Below is a small trained network, with its code and all its weights. Each question gives an input and a class and asks what happens when units are switched off, that is, made to give their printed mean instead of their output.

import numpy as np


def w(rows, s, z=0):
    codes = np.array(rows[::2]) - 128.0
    scale = np.full(codes.shape[1], s)
    scale[-1] = z or s
    return codes * scale


def f(y):
    return y / 2 * (1 + np.tanh(0.7978845608 * (y + 0.044715 * y**3)))


def log_softmax(a):
    a = a - a.max(-1, keepdims=True)
    return a - np.log(np.exp(a).sum(-1, keepdims=True))


def net(x, mask):
    res = np.array(x, float).reshape(1, 3) / 4 @ E
    y = f(res @ A[0][:, :-1].T + A[0][:, -1])
    res = res + np.where(mask, y, B[0][:, -1]) @ B[0][:, :-1]
    return log_softmax(res[-1] @ U[:, :-1].T + U[:, -1])


A, B = {}, {}
E = w([
[71,15,86,204,192],'x0',
[84,138,83,105,2],'x1',
[184,75,15,15,158],'x2',
],0.01)
A[0] = w([
[133,198,183,58,98,92],'neuron 1',
[2,28,109,202,200,193],'neuron 2',
[192,82,87,61,119,4],'neuron 3',
[122,150,69,142,55,222],'neuron 4',
[221,122,168,124,175,65],'neuron 5',
[78,150,144,190,52,164],'neuron 6',
[157,132,218,36,84,141],'neuron 7',
[207,135,165,171,211,176],'neuron 8',
[205,178,199,69,103,185],'neuron 9',
[105,101,83,142,67,123],'neuron 10',
[158,112,214,144,220,170],'neuron 11',
[95,188,193,185,125,98],'neuron 12',
[188,121,164,112,219,116],'neuron 13',
[97,102,103,110,45,244],'neuron 14',
[102,71,148,95,57,179],'neuron 15',
[248,70,68,124,134,69],'neuron 16',
[179,178,170,69,138,76],'neuron 17',
[165,107,76,55,140,55],'neuron 18',
[164,75,86,67,99,49],'neuron 19',
[153,102,94,47,149,4],'neuron 20',
],0.0095,0.0026)
B[0] = w([
[87,106,45,178,92,202],'neuron 1',
[21,73,64,74,43,254],'neuron 2',
[169,121,216,106,27,184],'neuron 3',
[112,171,116,67,171,184],'neuron 4',
[148,180,55,68,173,164],'neuron 5',
[128,206,182,82,77,194],'neuron 6',
[43,101,89,131,110,196],'neuron 7',
[105,192,113,25,96,195],'neuron 8',
[51,9,38,156,100,217],'neuron 9',
[173,203,84,83,189,160],'neuron 10',
[135,199,137,12,104,200],'neuron 11',
[100,61,194,100,23,195],'neuron 12',
[77,255,105,124,107,185],'neuron 13',
[77,179,113,40,224,189],'neuron 14',
[111,230,167,80,199,162],'neuron 15',
[103,88,152,80,46,189],'neuron 16',
[84,98,71,154,98,181],'neuron 17',
[64,84,196,135,69,188],'neuron 18',
[100,153,215,106,77,179],'neuron 19',
[145,105,199,50,87,177],'neuron 20',
],0.0064,0.012)
U = w([
[131,138,213,82,49,146],'0',
[84,124,1,101,105,167],'1',
[115,223,73,47,151,229],'2',
[119,147,95,92,124,143],'3',
[182,103,124,158,196,2],'4',
[213,111,128,157,130,2],'5',
[161,135,130,114,163,2],'6',
],0.0094,0.0037)

Each question gives the input, the list of numbers given to net, and the class t.
The units are the neurons (one row each of A and B). Each row of codes is followed by its name. A weight is (code - 128) times the scale printed after its matrix; where a second scale follows, it is the last column's (A, B and U).
mask holds one flag per neuron, in row order. A switched-off neuron (its flag False) gives its mean, the last column of its row in B, instead of its output. The means were averaged over made-up inputs and are rounded, as every weight is.
A unit's drop is (log p(t) with every unit on - log p(t) with that unit switched off) / (log p(t) with every unit on - log p(t) with every unit switched off).
The circuit of an input: a set's keep is (log p(t) with only the set's units on - log p(t) with every unit switched off) / (log p(t) with every unit on - log p(t) with every unit switched off). Starting from the 12 units with the biggest drops (on a tie, the unit counted first), units are removed one at a time, each time the one whose removal leaves the highest keep (on an exact tie, the one counted first), for as long as the keep stays at least 0.8.
circuit, biggest first: the units of the circuit, biggest drop first
unit that matters most: the unit with the biggest drop
top k neurons: the k neurons with the biggest drops, biggest first
drop of u: that unit's drop, to one decimal
input [-8,8,-6], class 1: circuit, biggest first => [neuron 9; neuron 1]
input [-7,7,7], class 0: unit that matters most => neuron 3
input [-6,7,-6], class 2: circuit, biggest first => [neuron 14; neuron 4]
input [-3,5,-2], class 2: circuit, biggest first => [neuron 14; neuron 4; neuron 18]
input [-2,-5,-4], class 2: circuit, biggest first => [neuron 3; neuron 11]
input [-4,0,4], class 0: circuit, biggest first => [neuron 3; neuron 18]
input [-6,7,8], class 0: top 3 neurons => [neuron 3; neuron 19; neuron 18]
input [-7,4,5], class 1: top 3 neurons => [neuron 9; neuron 1; neuron 7]
input [1,8,7], class 2: top 3 neurons => [neuron 14; neuron 10; neuron 4]
input [-7,-1,-5], class 1: top 2 neurons => [neuron 9; neuron 1]
input [3,-4,-2], class 2: top 2 neurons => [neuron 9; neuron 11]
input [-8,2,-5], class 1: top 2 neurons => [neuron 9; neuron 1]
input [-6,-5,-5], class 1: top 2 neurons => [neuron 9; neuron 1]
input [4,-5,5], class 0: top neuron => [neuron 16]
input [-2,7,0], class 2: drop of neuron 16 => 0.0
input [-5,-3,0], class 1: drop of neuron 9 => 0.1
